Below is a small trained network, with its code and all its weights. Each question gives an input and a target symbol and asks what happens when units are switched off, that is, made to give their printed mean instead of their output.

import numpy as np


def w(rows, s, z=0):
    codes = np.array(rows[::2]) - 128.0
    scale = np.full(codes.shape[1], s)
    scale[-1] = z or s
    return codes * scale


def f(y):
    return np.maximum(y, 0)


def softmax(a):
    e = np.exp(a - a.max(-1, keepdims=True))
    return e / e.sum(-1, keepdims=True)


def log_softmax(a):
    a = a - a.max(-1, keepdims=True)
    return a - np.log(np.exp(a).sum(-1, keepdims=True))


def net(x, mask):
    ids = ['αβγθλπσφψ'.index(c) for c in x.split()]
    T = len(ids)
    res = E[ids] + P[:T]
    r = res
    for j in range(2):
        rows = slice(2 * j, 2 * j + 2)
        q, k, v = (r @ M[0][rows].T for M in (Q, K, V))
        z = softmax(np.where(np.tri(T) > 0, q @ k.T / 2**0.5, -1e9)) @ v
        o = O[0][rows]
        res = res + np.where(mask[j], z, o[:, -1]) @ o[:, :-1]
    y = f(res @ A[0][:, :-1].T + A[0][:, -1])
    res = res + np.where(mask[2:26], y, B[0][:, -1]) @ B[0][:, :-1]
    return log_softmax(res[-1] @ U[:, :-1].T + U[:, -1])


Q, K, V, O, A, B = {}, {}, {}, {}, {}, {}
E = w([
[104,76,174,82],'α',
[146,50,178,89],'β',
[180,150,157,83],'γ',
[111,45,159,111],'θ',
[52,19,133,115],'λ',
[15,210,99,76],'π',
[192,166,52,181],'σ',
[254,140,101,62],'φ',
[61,107,51,123],'ψ',
],0.014)
P = w([
[112,175,213,251],'0',
[144,156,190,168],'1',
[129,156,174,108],'2',
[120,143,139,80],'3',
[117,135,109,53],'4',
[112,128,75,33],'5',
[99,121,31,30],'6',
[107,107,2,29],'7',
[136,112,8,58],'8',
],0.0075)
Q[0] = w([
[48,44,126,22],'H1',
[165,190,158,140],'H1',
[159,36,191,113],'H2',
[123,2,127,63],'H2',
],0.0099)
K[0] = w([
[130,123,3,113],'H1',
[122,110,154,197],'H1',
[121,134,62,131],'H2',
[136,119,72,92],'H2',
],0.018)
V[0] = w([
[218,131,107,198],'H1',
[144,3,128,117],'H1',
[73,168,47,173],'H2',
[61,66,146,178],'H2',
],0.012)
O[0] = w([
[35,61,1,132,3],'H1',
[185,31,120,80,188],'H1',
[22,188,142,27,99],'H2',
[200,145,117,55,215],'H2',
],0.01,0.0041)
A[0] = w([
[207,86,89,215,92],'N1',
[147,52,146,71,111],'N2',
[135,127,172,25,145],'N3',
[193,195,53,175,45],'N4',
[154,182,112,70,187],'N5',
[96,118,138,206,171],'N6',
[65,52,189,126,83],'N7',
[155,224,29,191,250],'N8',
[113,82,188,254,171],'N9',
[188,46,68,168,144],'N10',
[220,187,62,128,85],'N11',
[105,116,89,73,203],'N12',
[108,148,188,164,78],'N13',
[117,26,144,101,1],'N14',
[138,99,27,62,174],'N15',
[73,207,206,121,184],'N16',
[22,193,82,146,124],'N17',
[93,84,174,108,167],'N18',
[175,164,170,84,167],'N19',
[204,108,83,146,79],'N20',
[84,195,13,69,191],'N21',
[193,154,149,27,149],'N22',
[117,225,208,192,77],'N23',
[85,34,138,135,100],'N24',
],0.0087,0.0048)
B[0] = w([
[146,163,126,98,183],'N1',
[92,71,214,98,202],'N2',
[94,157,185,180,223],'N3',
[33,181,113,7,154],'N4',
[113,93,116,175,192],'N5',
[157,113,74,58,144],'N6',
[113,205,103,38,158],'N7',
[54,22,164,49,173],'N8',
[245,170,24,187,151],'N9',
[79,68,67,146,202],'N10',
[92,193,111,109,176],'N11',
[224,149,198,139,177],'N12',
[157,98,173,227,137],'N13',
[76,59,18,91,163],'N14',
[164,150,219,197,189],'N15',
[87,132,30,162,182],'N16',
[255,142,121,63,168],'N17',
[86,156,57,81,172],'N18',
[112,159,91,194,217],'N19',
[107,237,128,100,179],'N20',
[217,134,183,111,179],'N21',
[57,121,148,160,252],'N22',
[138,62,102,204,155],'N23',
[198,171,49,142,162],'N24',
],0.005,0.013)
U = w([
[212,131,201,165,5],'α',
[158,66,134,174,32],'β',
[157,113,153,150,59],'γ',
[145,56,152,145,88],'θ',
[80,7,195,103,203],'λ',
[51,124,128,198,102],'π',
[129,193,105,41,180],'σ',
[60,81,63,136,180],'φ',
[2,130,145,67,168],'ψ',
],0.0082,0.0022)

Each question gives the input, a string of symbols that net reads in full, and the target symbol t.
The units are the heads (2 rows each of Q, K, V and O) and the neurons (one row each of A and B). Each row of codes is followed by its name. A weight is (code - 128) times the scale printed after its matrix; where a second scale follows, it is the last column's (O, A, B and U).
mask holds one flag per unit, heads first, then neurons. A switched-off unit (its flag False) gives its mean, the last column of its rows in O or B, instead of its output. The means were averaged over made-up inputs and are rounded, as every weight is.
A unit's drop is (log p(t) with every unit on - log p(t) with that unit switched off) / (log p(t) with every unit on - log p(t) with every unit switched off).
The circuit of an input: a set's keep is (log p(t) with only the set's units on - log p(t) with every unit switched off) / (log p(t) with every unit on - log p(t) with every unit switched off). Starting from the 12 units with the biggest drops (on a tie, the unit counted first), units are removed one at a time, each time the one whose removal leaves the highest keep (on an exact tie, the one counted first), for as long as the keep stays at least 0.8.
units of the circuit, in order: the units of the circuit, biggest drop first
most important unit: the unit with the biggest drop
k most important neurons: the k neurons with the biggest drops, biggest first
heads that matter: for each layer, one digit per head in row order, 1 if its drop is at least 0.15 and else 0, layers parted by /
drop of u: that unit's drop, to one decimal
input π α π γ α σ λ, target σ: 2 most important neurons => [N17; N7]
input γ σ λ π θ α σ σ α, target σ: most important unit => H2
input φ σ σ, target φ: heads that matter => 11
input γ φ λ, target φ: heads that matter => 11
input π φ γ, target π: units of the circuit, in order => [H1; N16; N23]
input ψ λ π β θ π, target π: units of the circuit, in order => [H1; N23; N16]
input ψ φ θ λ, target φ: units of the circuit, in order => [H1; N24]
input θ β σ, target σ: units of the circuit, in order => [N4; N11]
input θ β γ π β λ, target π: 2 most important neurons => [N16; N19]
input λ σ λ σ β, target σ: 2 most important neurons => [N17; N7]
input α α α α, target α: heads that matter => 11
input α β α π σ λ φ φ θ, target φ: heads that matter => 11
input θ ψ θ θ, target ψ: heads that matter => 01
input λ π λ ψ π φ σ φ β, target φ: drop of N16 => -0.1
input λ λ σ, target σ: drop of H2 => 0.5
input α ψ ψ θ σ α λ ψ α, target ψ: drop of H1 => 0.2
